Below are the code and all the weights of a small trained network. Each question names an input and a class and asks about switching units off, where a switched-off unit gives its printed mean instead of its output.

import numpy as np


def w(rows, s, z=0):
    codes = np.array(rows[::2]) - 128.0
    scale = np.full(codes.shape[1], s)
    scale[-1] = z or s
    return codes * scale


def norm(h):
    return h / np.sqrt((h * h).mean(-1, keepdims=True) + 1e-5)


def f(y):
    return np.maximum(y, 0)


def log_softmax(a):
    a = a - a.max(-1, keepdims=True)
    return a - np.log(np.exp(a).sum(-1, keepdims=True))


def net(x, mask):
    res = np.array(x, float).reshape(1, 2) / 4 @ E
    u = 0
    for l in range(3):
        y = f(norm(res) @ A[l][:, :-1].T + A[l][:, -1])
        res = res + np.where(mask[u : u + 4], y, B[l][:, -1]) @ B[l][:, :-1]
        u += 4
    return log_softmax(norm(res)[-1] @ U[:, :-1].T + U[:, -1])


A, B = {}, {}
E = w([
[192,33,187,53,126],'x0',
[112,149,27,253,61],'x1',
],0.00034)
A[0] = w([
[214,81,127,170,63,38],'0.n0',
[174,77,152,105,48,109],'0.n1',
[251,179,137,222,199,6],'0.n2',
[187,117,92,198,143,3],'0.n3',
],0.0027,0.0028)
B[0] = w([
[31,29,207,172,18,185],'0.n0',
[155,111,201,65,153,254],'0.n1',
[26,4,41,30,26,128],'0.n2',
[101,83,156,222,34,131],'0.n3',
],0.003,0.00087)
A[1] = w([
[221,177,100,240,146,106],'1.n0',
[239,32,173,226,29,22],'1.n1',
[45,212,125,77,239,5],'1.n2',
[4,222,126,55,198,31],'1.n3',
],0.003,0.0027)
B[1] = w([
[238,233,110,139,231,247],'1.n0',
[6,47,72,202,55,185],'1.n1',
[3,27,13,121,37,203],'1.n2',
[7,31,106,123,23,227],'1.n3',
],0.0033,0.0014)
A[2] = w([
[93,1,109,237,10,118],'2.n0',
[17,77,21,37,58,90],'2.n1',
[115,22,196,231,20,1],'2.n2',
[8,71,31,68,85,92],'2.n3',
],0.0033,0.002)
B[2] = w([
[16,90,35,113,37,254],'2.n0',
[3,53,92,207,29,238],'2.n1',
[28,137,37,226,16,191],'2.n2',
[12,42,127,202,24,236],'2.n3',
],0.0036,0.0034)
U = w([
[5,19,13,242,23,252],'0',
[217,12,241,7,212,15],'1',
[238,235,13,255,242,75],'2',
],0.0034,0.002)

Each question gives the input, the list of numbers given to net, and the class t.
The units are the neurons (one row each of A and B). Each row of codes is followed by its name. A weight is (code - 128) times the scale printed after its matrix; where a second scale follows, it is the last column's (A, B and U).
mask holds one flag per neuron, layer by layer. A switched-off neuron (its flag False) gives its mean, the last column of its row in B, instead of its output. The means were averaged over made-up inputs and are rounded, as every weight is.
A unit's drop is (log p(t) with every unit on - log p(t) with that unit switched off) / (log p(t) with every unit on - log p(t) with every unit switched off).
unit that matters most: the unit with the biggest drop
top k neurons: the k neurons with the biggest drops, biggest first
k most important neurons of layer l: the k neurons of layer l with the biggest drops, biggest first
drop when u is switched off: that unit's drop, to one decimal
input [-7,1], class 2: top 4 neurons : (0.n1, 1.n0, 2.n3, 2.n1)
input [1,-6], class 1: top 2 neurons : (1.n2, 1.n3)
input [1,0], class 1: 2 most important neurons of layer 2 : (2.n2, 2.n1)
input [3,-4], class 1: top 3 neurons : (1.n2, 1.n3, 2.n1)
input [8,-4], class 1: 3 most important neurons of layer 2 : (2.n1, 2.n0, 2.n3)
input [4,-2], class 1: top 4 neurons : (1.n3, 1.n2, 2.n1, 2.n0)
input [-8,1], class 2: top 4 neurons : (0.n1, 1.n0, 2.n3, 2.n1)
input [0,1], class 2: unit that matters most : 0.n0
input [8,-1], class 1: top 3 neurons : (2.n1, 2.n0, 2.n3)
input [7,-5], class 1: top 3 neurons : (2.n1, 2.n0, 2.n3)
input [6,-3], class 1: 2 most important neurons of layer 1 : (1.n2, 1.n3)
input [6,-8], class 1: top 2 neurons : (2.n1, 2.n0)
input [5,-1], class 1: drop when 2.n1 is switched off : 0.5
input [6,-4], class 1: drop when 2.n0 is switched off : 0.4
input [-6,7], class 2: drop when 0.n3 is switched off : 0.0
input [5,-3], class 1: top neuron : (1.n2)
